Below are the code and all the weights of a small trained network. Each question names an input and a target symbol and asks about switching units off, where a switched-off unit gives its printed mean instead of its output.

import numpy as np


def w(rows, s, z=0):
    codes = np.array(rows[::2]) - 128.0
    scale = np.full(codes.shape[1], s)
    scale[-1] = z or s
    return codes * scale


def norm(h):
    return h / np.sqrt((h * h).mean(-1, keepdims=True) + 1e-5)


def f(y):
    return np.maximum(y, 0)


def softmax(a):
    e = np.exp(a - a.max(-1, keepdims=True))
    return e / e.sum(-1, keepdims=True)


def log_softmax(a):
    a = a - a.max(-1, keepdims=True)
    return a - np.log(np.exp(a).sum(-1, keepdims=True))


def net(x, mask):
    ids = ['γδηθμψω'.index(c) for c in x.split()]
    T = len(ids)
    res = E[ids] + P[:T]
    u = 0
    for l in range(2):
        r = norm(res)
        for j in range(2):
            rows = slice(3 * j, 3 * j + 3)
            q, k, v = (r @ M[l][rows].T for M in (Q, K, V))
            z = softmax(np.where(np.tri(T) > 0, q @ k.T / 3**0.5, -1e9)) @ v
            o = O[l][rows]
            res = res + np.where(mask[u + j], z, o[:, -1]) @ o[:, :-1]
        u += 2
        y = f(norm(res) @ A[l][:, :-1].T + A[l][:, -1])
        res = res + np.where(mask[u : u + 4], y, B[l][:, -1]) @ B[l][:, :-1]
        u += 4
    return log_softmax(norm(res)[-1] @ U[:, :-1].T + U[:, -1])


Q, K, V, O, A, B = {}, {}, {}, {}, {}, {}
E = w([
[98,148,133,199,8,167,51],'γ',
[161,244,106,43,136,114,24],'δ',
[59,12,126,78,99,97,99],'η',
[53,118,4,54,167,126,143],'θ',
[167,246,148,193,106,60,251],'μ',
[164,51,65,130,34,66,40],'ψ',
[189,124,41,48,52,92,65],'ω',
],0.019)
P = w([
[254,101,181,151,230,175,131],'0',
[196,123,155,164,211,124,90],'1',
[160,126,141,152,194,109,88],'2',
[133,130,138,141,171,100,90],'3',
[113,134,138,131,153,105,99],'4',
[96,135,138,119,133,105,107],'5',
[82,148,138,114,119,107,115],'6',
[77,154,141,102,101,106,122],'7',
[65,162,137,100,86,105,129],'8',
[56,166,134,96,75,107,141],'9',
[53,178,133,90,63,105,142],'10',
[46,185,127,85,50,109,151],'11',
[40,193,119,84,44,106,157],'12',
[41,203,94,109,42,111,143],'13',
],0.0078)
Q[0] = w([
[161,97,82,230,229,226,160],'L0H0',
[230,154,24,70,54,8,78],'L0H0',
[18,77,36,190,221,253,104],'L0H0',
[109,96,106,85,134,88,167],'L0H1',
[208,127,149,136,200,151,155],'L0H1',
[182,91,134,105,107,246,183],'L0H1',
],0.016)
K[0] = w([
[175,136,191,158,246,127,106],'L0H0',
[82,159,144,157,97,68,252],'L0H0',
[94,91,79,139,194,220,32],'L0H0',
[89,126,141,93,126,189,71],'L0H1',
[173,66,94,174,181,158,78],'L0H1',
[199,105,149,169,204,151,144],'L0H1',
],0.024)
V[0] = w([
[96,124,151,48,142,166,6],'L0H0',
[170,158,105,160,106,160,115],'L0H0',
[70,175,69,117,55,140,153],'L0H0',
[90,53,113,80,172,141,86],'L0H1',
[99,87,33,163,96,185,89],'L0H1',
[197,116,70,139,148,185,63],'L0H1',
],0.012)
O[0] = w([
[127,139,243,125,235,86,32,91],'L0H0',
[174,129,51,178,151,140,132,149],'L0H0',
[73,194,68,198,159,38,111,254],'L0H0',
[97,107,184,63,87,45,155,109],'L0H1',
[120,139,53,121,73,42,254,198],'L0H1',
[129,153,119,164,132,48,78,147],'L0H1',
],0.0087,0.0081)
A[0] = w([
[117,104,152,188,85,152,140,181],'L0N0',
[171,109,195,186,168,197,221,58],'L0N1',
[75,6,169,223,174,114,189,32],'L0N2',
[162,89,130,158,215,210,247,1],'L0N3',
],0.024,0.0033)
B[0] = w([
[133,101,163,133,179,75,94,253],'L0N0',
[113,156,4,148,113,19,204,142],'L0N1',
[101,185,201,22,77,216,110,180],'L0N2',
[155,189,113,227,33,25,213,146],'L0N3',
],0.017,0.005)
Q[1] = w([
[215,183,202,104,158,146,173],'L1H0',
[61,24,122,119,143,196,153],'L1H0',
[93,132,168,250,87,165,195],'L1H0',
[123,129,128,136,142,96,123],'L1H1',
[98,127,146,170,108,148,166],'L1H1',
[34,123,114,146,105,164,131],'L1H1',
],0.024)
K[1] = w([
[169,41,155,103,236,169,58],'L1H0',
[175,121,234,103,120,60,233],'L1H0',
[206,133,89,207,176,203,250],'L1H0',
[77,155,118,128,99,156,113],'L1H1',
[148,138,105,112,119,137,139],'L1H1',
[129,186,175,162,126,120,178],'L1H1',
],0.021)
V[1] = w([
[148,108,139,139,61,146,86],'L1H0',
[75,138,162,187,105,167,144],'L1H0',
[152,251,165,114,142,122,129],'L1H0',
[159,183,204,165,96,130,171],'L1H1',
[151,175,96,107,64,168,137],'L1H1',
[191,166,129,143,180,145,239],'L1H1',
],0.034)
O[1] = w([
[137,121,117,163,81,197,181,73],'L1H0',
[91,69,180,145,157,124,196,1],'L1H0',
[151,144,217,134,228,182,81,238],'L1H0',
[194,149,178,131,80,60,92,130],'L1H1',
[93,126,210,119,128,143,56,109],'L1H1',
[191,140,101,146,167,17,5,42],'L1H1',
],0.017,0.0097)
A[1] = w([
[142,66,155,106,153,107,86,3],'L1N0',
[99,3,150,151,118,124,113,227],'L1N1',
[107,51,100,140,87,160,117,7],'L1N2',
[179,91,150,127,155,112,202,107],'L1N3',
],0.041,0.0042)
B[1] = w([
[98,99,76,137,26,108,214,253],'L1N0',
[252,186,135,22,168,53,72,182],'L1N1',
[84,5,164,139,189,153,163,202],'L1N2',
[130,217,139,235,49,32,151,201],'L1N3',
],0.022,0.0079)
U = w([
[140,161,162,230,128,100,187,166],'γ',
[137,121,182,161,211,167,72,254],'δ',
[107,139,250,69,88,109,154,71],'η',
[10,150,117,80,208,58,115,115],'θ',
[210,57,162,109,200,67,144,146],'μ',
[147,17,97,133,92,152,144,141],'ψ',
[149,178,71,113,60,196,106,10],'ω',
],0.013,0.0063)

Each question gives the input, a string of symbols that net reads in full, and the target symbol t.
The units are the heads (3 rows each of Q, K, V and O) and the neurons (one row each of A and B). Each row of codes is followed by its name. A weight is (code - 128) times the scale printed after its matrix; where a second scale follows, it is the last column's (O, A, B and U).
mask holds one flag per unit, layer by layer, with each layer's heads first. A switched-off unit (its flag False) gives its mean, the last column of its rows in O or B, instead of its output. The means were averaged over made-up inputs and are rounded, as every weight is.
A unit's drop is (log p(t) with every unit on - log p(t) with that unit switched off) / (log p(t) with every unit on - log p(t) with every unit switched off).
top k neurons: the k neurons with the biggest drops, biggest first
k most important neurons of layer l: the k neurons of layer l with the biggest drops, biggest first
which heads matter: for each layer, one digit per head in row order, 1 if its drop is at least 0.15 and else 0, layers parted by /
input η ω ψ γ ψ ω δ γ η, target ω: which heads matter	11 / 10
input θ η η ω γ ω, target γ: top 3 neurons	L0N3, L1N3, L1N1
input γ γ η, target η: which heads matter	11 / 00
input μ ψ η δ θ η δ γ η η η γ μ, target ψ: which heads matter	11 / 10
input γ μ μ, target μ: which heads matter	10 / 01
input δ η μ μ, target μ: which heads matter	11 / 01
input ω η ψ δ θ η, target ψ: which heads matter	10 / 11
input ψ θ ψ γ θ ψ θ, target ψ: which heads matter	00 / 11
input θ ω θ, target ω: which heads matter	10 / 10
input δ γ ω η η γ, target ω: which heads matter	10 / 11
input ψ η θ γ γ θ δ γ η θ, target δ: which heads matter	01 / 11
input ω δ δ γ ψ η ω γ η, target ω: which heads matter	10 / 10
input θ ψ μ δ δ θ δ ω δ μ, target δ: which heads matter	00 / 11
input η γ ψ γ ω δ γ θ γ γ ω γ δ, target γ: top 2 neurons	L1N3, L0N3
input δ γ ψ η δ ω ω γ θ η, target δ: which heads matter	10 / 10
input γ ψ μ ψ ω μ, target ψ: which heads matter	01 / 10
input μ θ η ω δ θ γ μ, target θ: which heads matter	11 / 01
input γ γ θ θ η γ γ γ θ γ θ ψ δ θ, target ψ: 2 most important neurons of layer 0	L0N0, L0N3
input θ γ δ γ γ ψ γ ψ θ θ η γ ψ ψ, target ψ: top 3 neurons	L0N0, L1N2, L0N2
input γ θ μ θ ψ, target μ: top 3 neurons	L1N1, L0N0, L0N2
input η ψ θ η, target ψ: top 2 neurons	L1N2, L0N0
input γ η γ, target η: top 3 neurons	L0N2, L0N0, L1N1
input γ ω θ ψ ψ η η γ η δ ω η γ, target η: 3 most important neurons of layer 0	L0N2, L0N0, L0N3
input η ω μ δ η μ, target δ: 2 most important neurons of layer 0	L0N2, L0N0
input γ δ η, target η: 2 most important neurons of layer 0	L0N2, L0N0
input ω ψ ω γ ω, target γ: 2 most important neurons of layer 1	L1N3, L1N0
input θ γ θ γ η ω ω γ η δ, target δ: top neuron	L0N2
input θ γ θ, target γ: top neuron	L1N3
input μ δ ω δ, target ω: 2 most important neurons of layer 1	L1N2, L1N1
input θ θ ω δ θ, target ω: most important neuron of layer 1	L1N2
